Here is a tiny trained network, its code and every weight. The questions are about switching its units off for an input and a class, where a switched-off unit gives its printed mean instead of its output.

import numpy as np


def w(rows, s, z=0):
    codes = np.array(rows[::2]) - 128.0
    scale = np.full(codes.shape[1], s)
    scale[-1] = z or s
    return codes * scale


def f(y):
    return y / 2 * (1 + np.tanh(0.7978845608 * (y + 0.044715 * y**3)))


def log_softmax(a):
    a = a - a.max(-1, keepdims=True)
    return a - np.log(np.exp(a).sum(-1, keepdims=True))


def net(x, mask):
    res = np.array(x, float).reshape(1, 8) / 4 @ E
    y = f(res @ A[0][:, :-1].T + A[0][:, -1])
    res = res + np.where(mask, y, B[0][:, -1]) @ B[0][:, :-1]
    return log_softmax(res[-1] @ U[:, :-1].T + U[:, -1])


A, B = {}, {}
E = w([
[86,55,89],'x0',
[131,131,126],'x1',
[125,127,129],'x2',
[130,129,125],'x3',
[224,40,177],'x4',
[220,174,2],'x5',
[128,127,128],'x6',
[126,130,129],'x7',
],0.0076)
A[0] = w([
[143,151,75,134],'N0',
[54,55,54,139],'N1',
[85,236,128,54],'N2',
[168,76,58,197],'N3',
[98,194,142,111],'N4',
[106,54,80,173],'N5',
[85,125,167,91],'N6',
[173,144,92,94],'N7',
[151,49,109,128],'N8',
[177,107,196,54],'N9',
[67,144,89,126],'N10',
[159,172,104,209],'N11',
[131,110,144,64],'N12',
[96,175,177,69],'N13',
[90,85,124,114],'N14',
[63,150,76,71],'N15',
[134,73,159,75],'N16',
[154,113,70,116],'N17',
[145,248,174,215],'N18',
[177,179,45,93],'N19',
[235,124,56,106],'N20',
[57,194,150,82],'N21',
[146,63,118,88],'N22',
[199,132,118,124],'N23',
[94,129,183,103],'N24',
[188,109,152,89],'N25',
[157,52,124,104],'N26',
[198,203,127,140],'N27',
[117,76,130,89],'N28',
[208,127,141,173],'N29',
[201,127,25,164],'N30',
[93,73,80,253],'N31',
[96,122,100,158],'N32',
[215,72,146,66],'N33',
],0.013,0.0057)
B[0] = w([
[96,16,143,174],'N0',
[131,175,176,207],'N1',
[138,184,68,197],'N2',
[94,140,166,211],'N3',
[112,130,116,170],'N4',
[99,253,212,191],'N5',
[137,66,39,172],'N6',
[117,108,116,163],'N7',
[128,202,113,183],'N8',
[129,130,65,175],'N9',
[236,138,82,180],'N10',
[141,102,198,197],'N11',
[102,118,65,123],'N12',
[127,115,98,158],'N13',
[204,137,90,161],'N14',
[189,170,35,174],'N15',
[99,102,61,167],'N16',
[117,52,130,165],'N17',
[161,118,192,235],'N18',
[147,27,121,219],'N19',
[79,23,132,235],'N20',
[152,95,81,195],'N21',
[170,81,89,158],'N22',
[56,145,113,174],'N23',
[102,19,51,184],'N24',
[219,197,61,161],'N25',
[160,219,54,180],'N26',
[36,201,138,200],'N27',
[96,126,102,149],'N28',
[116,172,145,198],'N29',
[131,134,144,254],'N30',
[136,138,252,224],'N31',
[205,160,144,157],'N32',
[118,206,25,197],'N33',
],0.0047,0.0078)
U = w([
[189,185,10,60],'0',
[41,19,106,28],'1',
[134,142,172,253],'2',
[107,158,173,210],'3',
[115,158,178,181],'4',
[187,127,173,126],'5',
[112,158,177,133],'6',
[134,205,210,26],'7',
],0.011,0.0035)

Each question gives the input, the list of numbers given to net, and the class t.
The units are the neurons (one row each of A and B). Each row of codes is followed by its name. A weight is (code - 128) times the scale printed after its matrix; where a second scale follows, it is the last column's (A, B and U).
mask holds one flag per neuron, in row order. A switched-off neuron (its flag False) gives its mean, the last column of its row in B, instead of its output. The means were averaged over made-up inputs and are rounded, as every weight is.
A unit's drop is (log p(t) with every unit on - log p(t) with that unit switched off) / (log p(t) with every unit on - log p(t) with every unit switched off).
The circuit of an input: a set's keep is (log p(t) with only the set's units on - log p(t) with every unit switched off) / (log p(t) with every unit on - log p(t) with every unit switched off). Starting from the 12 units with the biggest drops (on a tie, the unit counted first), units are removed one at a time, each time the one whose removal leaves the highest keep (on an exact tie, the one counted first), for as long as the keep stays at least 0.8.
units of the circuit, in order: the units of the circuit, biggest drop first
most important unit: the unit with the biggest drop
k most important neurons: the k neurons with the biggest drops, biggest first
drop when u is switched off: that unit's drop, to one decimal
input [5,1,-3,0,-7,-3,2,0], class 0: units of the circuit, in order => N15; N10
input [3,-1,0,4,-2,5,7,7], class 3: most important unit => N24
input [6,1,7,3,8,3,-2,-4], class 0: 2 most important neurons => N33; N26
input [-4,-4,4,-2,-5,5,7,-1], class 6: units of the circuit, in order => N27; N11; N33
input [5,-7,-2,-6,8,0,2,1], class 0: units of the circuit, in order => N33; N26
input [5,3,7,-4,-1,7,5,-4], class 1: units of the circuit, in order => N20; N0
input [6,6,1,-8,-8,-5,0,5], class 0: 2 most important neurons => N15; N10
input [-1,0,2,5,6,-8,7,-8], class 1: units of the circuit, in order => N24; N16
input [7,8,-8,-2,8,1,-5,-8], class 0: 2 most important neurons => N33; N26
input [6,1,-5,-3,-8,-2,6,1], class 0: 2 most important neurons => N15; N10
input [-2,-1,1,-1,-3,-6,-6,-1], class 1: 3 most important neurons => N24; N5; N6
input [5,-2,4,2,4,-3,1,1], class 7: 2 most important neurons => N5; N20
input [2,4,4,1,8,2,2,6], class 0: 3 most important neurons => N33; N26; N25
input [7,-8,2,1,-5,3,4,8], class 2: most important unit => N31
input [7,-3,-2,-8,8,1,-4,3], class 0: drop when N31 is switched off => -0.1
input [5,-6,1,1,-6,6,-8,-8], class 3: drop when N29 is switched off => 0.0
input [8,-5,6,-5,2,5,-6,5], class 7: drop when N8 is switched off => 0.1
input [-3,5,4,8,-8,-7,-7,-1], class 0: drop when N10 is switched off => 0.1
